(in the rows, 128 means zero)
Each row has a class, written as a number after it.
[ 76 125 129 144 165 115 153 135 183 104 156 105 127  92 165 148 136 121
 138 119 144 131 104 144 108 132 151  93 134 121 126 107 108 158 105 100
 168 149 135 124 123 107 134 135 115 135] : 0
[147 108 145 110 147 112 187 149 148 104 155 138 111  88 112 195 208 186
 155 125 119 151  97 167 184 137 130 113 106 113 160 140 109 157 134  77
 166 149  68 149 173  73  93 137 126  87] : 7
[184 153  81 112 117 129 160 138  79 161 129 120 139 146 166  90 155 136
 135 138 100 111 101 111 144 119 125 156 126 140 108 107 149 162 133 170
 128 145 106 101 100 111 102  84 120 132] : 4
[108 191  68 115 147 111 138 134 106 179 112 139  80 133 161 122 101  83
 123 188 187  64 125  95 141 101 208  82 111 143 125 139 105 143 113 120
 109  76 227 142 181 130 140 161 116 170] : 4
[160 170 120 121 139 158 103 118 109 115 113  97 122 130 160 104 106 148
 121 156 194 108 102 148  96 135 130 129 141 102 169 120 112 162 121 101
 155 139 154 158 134  84 104 128 122 168] : 4
[126  85  97 174 157 120 164 111 185 137 171  97 114 114 136 158 174 108
 114 136 132 136 105 172 182 172 157 115 125 133 103 109 133 153 132 125
 131 151 142 126 119  72 148 153 139 109] : 2
[121 183  34  60 133 129 238 154  33 225  97 158 138 132 218  81 181 128
 165 112 232  66 104 149 114 129 126 193 131 140 116 101 120 191 104 144
 118  99  93 175 144 154  43 106 132 141] : 7
[168 106 164 148 129 171  88 119  94 106 136 181 105 159 139 117 144 174
  65 121  81 125  74 223 159 136  81 135 126 103 228 115 121 134 154 147
 149 148  78 145 159 101  88  86  83 129] : 0
[173 185 101 119 130 155 114 114 124 117 128 100 134 127 170 107 114 147
 129 162 176 100  90 146 110 133 121 140 137 108 171 110 112 156 124 113
 154 159 140 153 131  70 106 110 104 173] : 1
[ 63  85 162 146 156 138 153 156 171  87 175 146 113 118 141 152 152 119
  94  93 119 161  95 162 134 140 163 110 115 134 118 103 100 159 132 104
 150 150 108 123 154  97 140 153  94 121] : 6
[ 97 101 174 134 142 134 170 158 140  87 156 129  99 106 140 148 140 144
 118  92 104 146 119 148 132 139 145 106 124 121 118  97 109 162 129 100
 147 149  97 132 136 102 131 138 102 123] : 0
[ 56 178 112 128 149 127 173 204 120 145 136 152 123 137 136  98 131 131
 122  93 138 100 155 174 123  91 141 140 124 158 114 102 140 166 108 131
  98 133 156 139 149 131 121 130 146 134] : 0
[212 176  88  95  96 130 145 136  75 183 134 116 145 131 148  85 152 129
 169 134  82 126 109 112 168 101 136 146 110 156 124 134 136 147 165 174
 108 141 108  94 109 135 109  87 140 135] : 5
[176 160 121 110 115 167 111 115 109 109 133 110 138 133 165 110 115 161
 134 147 176 140 107 155 115 125 123 132 133 111 171 122 112 166 128 110
 145 142 142 153 132  78  92 115 109 158] : 2
[ 97  86 176 146 158 135 153 159 179  86 202 162 106 132 159 140 133 173
 154  98  95 162 136 159 153 150 149  87 142 122 142 106 106 156 147  84
 163 159 128 143 146 101 125 139 105 138] : 0
[103 167  63 136 185 117 196  98 146 185  86 121 152  67 177 144 133 100
 183 142 196  92  67 126 135 136 161  75 140 131 109 124  68 121 140 117
 195 109 149 225 169 140 130 143 167 138] : 7
[ 49 112 132 128 160 109 164 155 134 159 108 139 132  95 109 128 112 112
  99  84 125 117 145 194 118 109 110 104 145 146  92 116 139 149 125 127
  93 135 151 166 122 158 142 110 159  98] : 5
[ 78 163 113 143 130 125 160 178 123 131 132 132 134 152 124 102 128 106
 110 114 137 108 149 151 137 113 124 119 142 143 113 101 139 161 115 140
  99 114 154 129 161 128 136 138 140 130] : 0
[233 166  80 111 126 137 150 138  71 172 134 109 128 131 157  71 128 153
 170 139  80 109 115 120 148 115 143 154 120 158 118 121 133 148 151 189
 136 154 124  95 104 123 123  78 145 146] : 5
[173 147 121 137 133 167  84 118 139  99 125  95 141 127 139  96 108 113
 113 148 192 118 117 151 120 156 141 151 129  99 168 134 134 164 117 109
 141 179 169 131 123  96 134 157 121 142] : 3
[168 163 144 112 136 141 119 102  99 111 119 109 109 144 144 124 119 173
 115 146 179 122  96 143 132 137 110 128 132 116 166 127 122 150 122 137
 151 147 124 145 145  81 110 105  91 138] : 7
[114 160  68 107 161 121 134 120 164 169 171 122  99 189 130 143 185  90
  91 139 121 158 129 137 185 112 132 128 103 102 104 113  92 158 172 103
 110 115 199  87 129 131  78 150 160 131] : 5
[155 172  47 126 168 121 137 112 187 186 128 131 136 226 130  71 163 113
  92 177  94 112 126 143 116 171 136 162  89 142 120 119 119 132 123 158
 124 131 145  99 128 119  73 139 171 147] : 1
[147 158 139 123 127 156 119 111 116 117 122 112 130 120 152 124 115 136
 101 147 191 108  89 144 112 131 105 147 129 109 175 122 112 152 110 100
 148 147 146 169 135  87 126 118  97 143] : 3
[151 159 122 128 130 156 111  98 115 119 122  88 129 123 156 113  93 137
 104 149 187 110  96 142  99 120 119 127 139 113 152 120 112 149 115 123
 144 144 144 153 129  96 127 108 112 155] : 1
[175 197  64  91 107  98 150 138  73 157 115 112 158 153 152  91 149 166
 158 118 105 128 124  92 151 110 133 147 116 138  95 122 141 162 104 188
 136 149 115  68 130 103 105  72 143 129] : 4
[130 189 104 122 136 116 158 172  97 171 104 108  76 118 124  88 130 156
 151 106 124  92 140 135  95 114 153 125 118 158  79 127 114 146 125 138
 120 137 124  86 148 104 154 112 184 137] : 5
[179 151 124 143 119 158 108 154  89  90 115 112 145 108 159 104 109 133
 104 132 153 111 104 178 100 140 122 151 134 108 167 108 130 171  97 112
 138 169 140 129 126  80 118 121 118 160] : 7
[ 44 165 112 141 145 109 165 143 159 151 114 117 114 142 141 139 128  91
 133 138 176 113 117 141 157  72 120  54 141 155 126 111 122 149 102 128
  98 105 159 114 159 138 132 156 120 157] : 1
[161 171 159 129  92 166 119 100  96 147  88 132 102 120 163 118 135 163
 129 139 166 110  70 152 127 156 143 109 121 130 188 148 122 140 117  97
 153 158  89 186 171  99  89 109 134 146] : 7
[163 176 120 126 126 170 116  93 109 108 118  93 146 129 177 109 110 136
 116 148 200 130 105 152 117 145 103 122 138  92 184 118 131 164 107 134
 151 144 175 177 138 108 111 105 118 126] : 0
[101 121 150 132 141 132 181 162 146  94 147 116 112  76 162 118 157 132
 155  99 138 129 119 135  95 140 166 113 122 122 102 107 107 157 126  77
 155 173 131 141 120  99 131 132 140 142] : 5
[ 86 123 163 123 140 142 164 146 186  98 140 136 127  84 155 157 131 150
 115  78 145 139 100 160 114 119 140 107 112 111 102 102 117 155 127  81
 150 161 118 153 155  98 147 122 120 116] : 1
[ 97 153 104 128 112 116 139 179 113 133 131 162 157 164 115  98 128 116
 114 118 132 112 143 160 138  95 113 120 138 145 135 117 134 157 121 135
  89 126 146 109 139 138 131 143 139 138] : 3
[118 128 114 133 114  96 142 156 124 139 141 139 120 177  97 123 160 111
 123 136 105 106 126 136 184 131 119 124 130 156 141 128 144 147 121 132
  80 137 120  77 156 137 143 130 156 122] : 5
[ 59 185  61 138 140 118 156 170 126 150 128 136 174 143 125 105 142  90
  99 127 171  94 131 151 130 124 117 134 130 154 105 113 123 166 120 138
 112 117 157 132 139 144 132 155 160 121] : 1
[166 143 107 131 166 154 135 106 107 160 155 114 139 123 188 120 115 132
 120 163 151 107  73 194 148 148  77 137 153 119 191  97 130 153 156 114
 132 143 150 191  77  88  69 105  96 152] : 6
[161 183  88 131 161 150 122 118 127 103 157 115 139 147 161  95 124 173
 116 181 210 111 100 138 123 143 131 149 142 120 165 128 101 161 145 115
 155 184 173 175 155  48 109 107  76 149] : 1
[ 94 169 153 115 200 117 172 102  79 102  90 120 109 127 157  94 103 225
  72 148 213  80  81 161  45 137 128 129  97 108 147 117 132 111  58 138
 128 143 146 162 137  42  83  66  84 140] : 6
[126 133 115 118 187 159 155 162 170  56 146 136  72 122 152 102 131 160
 164 125 129 165 112 168 116 112 163  47 121 110 114 114  84 185 144  74
 166 183 139 102 150  72 127 142 133 135] : 5
[178 166 140 135 103 193  70 111 137 108 119 106 114 141 160 110  76 154
 125 124 180 122 129 128 101 144 131 137 152  99 175 116 106 138 145 110
 142 139 145 163 116 114 132 134 135 169] : 4
[141 184 121 143 151 158 135 120 101 126 124  81 121 120 183  87 102 151
 124 157 207 111 123 151  82 133 153 104 128 130 143 121 112 166 122 135
 149 141 172 129 138  77 121 134 105 170] : 0
[200 192 104  83 124 124 166 135  61 185 128 130 113 164 176  95 155 189
 160 132  94 135 111  99 185 103 132 111 104 160 121 136 123 147 158 196
 124 145  96 101 100 103  88  86  97 130] : 0
[167 194 130 127 127 148 107 124 117  99 125 105 116 138 157  93 118 177
 123 142 174 120 111 137  77 122 114 138 129 108 176 122  93 151 115 107
 166 166 149 124 134  71 127 106 108 162] : 3
[119 157 121 132 121 125 189 169 105 149 146 141 139 145 144  88 158 113
 122  96 128 124 161 158 119  62 121 133 127 137 130 111 122 140 124 124
  96 135 177 137 137 141 107 129 147 138] : 6
[177 191  96 100 147 164 116 119 112 135 103  69 138 121 167  98  84 146
 140 145 203 116 122 138 105 122 142 144 131 124 129 124 108 184 123 119
 172 153 172 156 149  81 107 120 135 162] : 2
[183 189  67 100 121 121 166 147  70 177 129 110 137 138 170  85 134 160
 171 127  85 127 128 106 146  94 142 134 118 157  85 108 139 164 142 205
 137 139 129  84 114 120 102  75 140 134] : 4
[125 151  93 141 102 102 132 175 106 123 119 122 129 153 117  95 124  92
 134 117 131 109 124 151 138  85 111 127 147 147 134 106 114 157 127 130
 108 121 137 114 134 150 121 142 158 156] : 3
[ 91 102 148 153 152 137 167 157 161  81 165 133 102 105 152 146 153 128
 126 111 128 141 108 169 142 147 148 102 127 123 132  98 104 168 120  91
 156 151 118 142 152  89 127 152 106 126] : 0
[176 202 110 110 133 169 120 137  86 127 108  90 115 113 187  96 100 154
 148 157 187 107  87 154 110 144 126 123 138 114 177 112 131 185 123 120
 158 142 137 170 137  72 100 106 107 165] : 0
[207 177  91 103 106 116 180 130  89 172 123  91 134 138 150 107 146 151
 145 129  86 119 117  97 198 114 115 130 108 154  99 123 164 155 140 202
 113 136  92 105 121 104 118  69 122  96] : 0
[100 203 125 122 144 199  94 131 152 118 109  89 142  88  91 100  89 122
  73  95 193 112 147 130 108  97 166 160 110 115 127 152 162 160 159  90
 144 123 136 170 117 128 168 136 133 141] : 1
[103 175  97 130 145 126 151 183 124 150 126 138 139 146 144  75 150 109
 142 127 151 107 121 169 124  91 140 112 131 155 127 119 117 157 121 113
 103 136 165 119 125 128 112 152 162 168] : 5
[189 200  75  96 115 118 165 119 105 198 136 112 157 160 155  68 187 138
 150 137  92 109 111  92 188  95 155 164  94 151  94 131 143 125 129 207
 119 145 126  93 113 116  79  84 139 119] : 2
[129  98 147 135 146 139 151 161 174  65 169 123 139 132 145 123 116 158
 163 131 126 135  94 146 146 153 137  80 155 140 147  98 106 169 142 115
 150 175  94 131 122 104 120 144 122 141] : 5
[ 86 158 125 146 100  95 135 161 137 133 108 118 171 124 130 125 137  80
 104  99 175  86 127 123 115  98 131 130 141 116 150 116 132 132  96 115
  77 125 140  90 125 161 143 157 135 161] : 7
[ 69 181  78 132 168 111 163 151 120 252 166 124 161 130 192 128 142 166
 139 108 170  68  69 146 156 104 151 144 116 187  87 127 132 127 137 168
 135 117 118 110 105 108  96 109 178 150] : 6
[ 80 159 104 136 137 120 144 176 127 145 132 149 149 162 133 107 139  96
 108 128 131 108 125 160 150  97 126 107 141 143 137 109 125 158 131 118
  86 121 146 114 134 143 104 156 129 149] : 0
[115  96 152 121 167 123 182 184 121  83 144 132  82  98 147 132 130 160
 148  89 140 150 114 153 149 131 139  95 125 118 104 102  92 183 121  96
 144 168 112 121 135  84 127 154 100 120] : 3
[111 100 152 133 126 126 172 171 142  75 154 145 110 104 142 140 168 137
 137 102 112 154 115 169 145 137 144 106 122 122 129 101 106 174 121  81
 146 150 113 140 160  86 118 144 113 123] : 2
[ 84 189  88 127 145 126 139 225 137 128 135 164 166 154 137  94 109 128
 119 117 126  98 146 164 117 109 134 137 142 138 134  94 119 166 132 119
  89 143 161 128 146 127  94 141 146 161] : 7
[ 61 197 132 120 146 121 178 122 147 200 105  99 151 179  95  91 162 142
  98  99 135 107 133 119  94 112 121 170 137 125  96 101 125 121  80 131
 100 158 106 114 140 109 102 117 163 160] : 1
[156 171 119 123 132 159 110 116 125 117 135 121 137 135 160 107 114 162
 118 156 177 117 100 152 116 133 133 138 125 121 162 123 115 150 123 128
 149 160 155 151 141  74 121 110 105 145] : 3
[ 74 169  86 148 120 100 142 167  93 125 116 118 142 154 108  96 120  90
 118 130 142 107 155 148 121  98 111 103 153 146 121 107 119 165  94 149
 101 122 165  98 153 135 125 147 157 142] : 4
[ 77 194 111 122 121 117 147 167 111 132 106 140 155 148 142  98 140 117
 117 106 167 114 142 150 113 101 124 120 134 125 134 112 109 150 103 124
 111 114 163 138 160 148 102 140 146 141] : 0
[126  75 152 138 164 118 206 181 113  84 116 151 122  75 163 141 143 144
 183  96 111 173 109 153 113 150 131 100 148 150 103  94  73 175  98  90
 174 174  82 147 125  93 106 165  77 153] : 7
[168 186 127 113 152 164 121 113 109 130 114 109 107 145 162 105 125 149
 130 164 163 120  90 134 132 136 123 128 130 122 158 120 116 157 124 132
 161 144 138 149 149  72 110 118  84 150] : 0
[ 31 113 130 122 142 101 163 197 105 151 128 182 140 134 123 118 125  98
 101  68 129 128 117 193 157  90 100 114 136 155 111 110 120 161 145 108
  77 129 132 179 125 191  96 141 150 113] : 1
[ 59 157 122 146 121 125 144 167 120 129 128 137 152 139 131 111 139  99
  98 108 147 112 143 155 115 100 127 122 143 142 119 111 122 152 104 131
 106 119 150 122 155 135 143 138 136 134] : 0
[210 183  83  96 120 114 163 129  91 178 114 103 136 137 145  77 132 129
 156 161  67  92 118  91 167  93 126 144 109 156 114 124 146 139 135 201
 128 161 118 103 122 102 106  69 111 130] : 3
[ 85 189  98 126 136 115 159 181 111 146 126 137 155 159 140  80 138  97
 112 106 144 108 130 146 124  81 122 127 119 142 118 108 124 151 115 143
  94 133 164  99 145 128 107 142 142 146] : 6
[163 157 129 132 131 176 112 114 121 119 136 104 122 124 165 114 128 142
 113 164 176 113  96 162 119 125 134 136 132 118 178 121 122 154 133 102
 145 145 151 165 119  69 105 121 102 165] : 2
[218 172 115 136 115 167  97 103 167 105 169  97 155 151 159 116 130 157
 120 176 159 122 101 132 109 166 119 157 119 103 207 125 125 155 133 111
 160 170 172 123 134  72 126 114 129 159] : 5
[224 151  89 106 114 116 162 137  75 167 134 136 143 157 160  86 164 145
 146 129  62 120 108 104 184 111 128 165  95 152 109 128 147 122 152 205
 114 151 104  85 127 106 102  72 116 115] : 6
[202 226  47 103 110 121 159 145  63 163  99 106 120 152 169  46 128 152
 175 133 100 113 129 103 135 111 140 123 120 153  75 117 134 153 130 192
 119 126 116  88 121 108 111  74 153 130] : 0
[162 160 121 125 180 174 123 148 110 150 142 131 128 113 214 118 140 161
 124 157 189 105  82 178 127 142 153 137 110 107 167 120 128 150 138 101
 124 171 175 140  90  62  99 134 105 172] : 7
[148 188  66  98 162 115 180 169  81 150 127  96 155 140 127  99 126 156
 127 160  96 117 121 104 142  93 110 151 110 161 101 107 124 175 133 208
 142 147 121  95 116  99  79  86 107 119] : 3
[ 95 126 125 141 187 125 172 182 139  97 161 110  86  87 160 146 164 143
 132 117 159 127  77 179 159 131 182 105  99 156  91 108 105 183 132  92
 155 145 107  90 174  45 154 155 106 126] : 6
[ 71 161  99 140 120 128 145 167 134 129 117 130 156 141 113 112 128  91
 115 119 152 115 146 161 125 107 133 127 153 143 120 103 129 162 106 108
  97 117 164 143 146 139 126 152 158 144] : 2
[172 207  93  98 130 139 182 158  83 176 125 100 184 133 168  68 125 138
 146 109 113 110 115  97 126  84 134 170 125 158  96  95 144 158 121 183
 128 140 117  96 104 105 119  91 101 166] : 6
[187 230  39 118 133 119 178 149  77 200 112  74 176 154 126  52 113 138
 150 165 104  51 160  73 149  82 151 163 139 176  67 108 122 134 132 208
 109 125 135  69 122 125 126  98 159 151] : 3
[152 170 130 120 139 172 119 117 120 111 139 116 143 139 167 107  99 153
 123 135 190 130 106 154 111 116 116 145 134 127 175 118 114 156 120 117
 146 156 153 156 146  87 109 115  94 155] : 6
[192 183  79 103 115 140 159 142  65 150 105 117 159 120 167  64 121 139
 167 125 109 122 139 109 145 108 153 133 120 143  94 118 130 147 134 185
 123 151 144 121 108 110 108  97 127 144] : 2
[202 151 135 160  96 192 102  95 129  50 107 118 148 140 161 106  55 158
  98 165 182 111 111 151  57 163 110 153 144  95 186  94 125 138 100 116
 135 138 172 181 173 118 114 101 123 135] : 0
[203 186  72  99 114 139 156 143  75 164 121 125 164 139 171  77 122 157
 155 128  91 132 134 110 149  77 127 136 111 150 103 116 133 153 142 203
 120 132 138  80 110 119  98  79 116 141] : 2
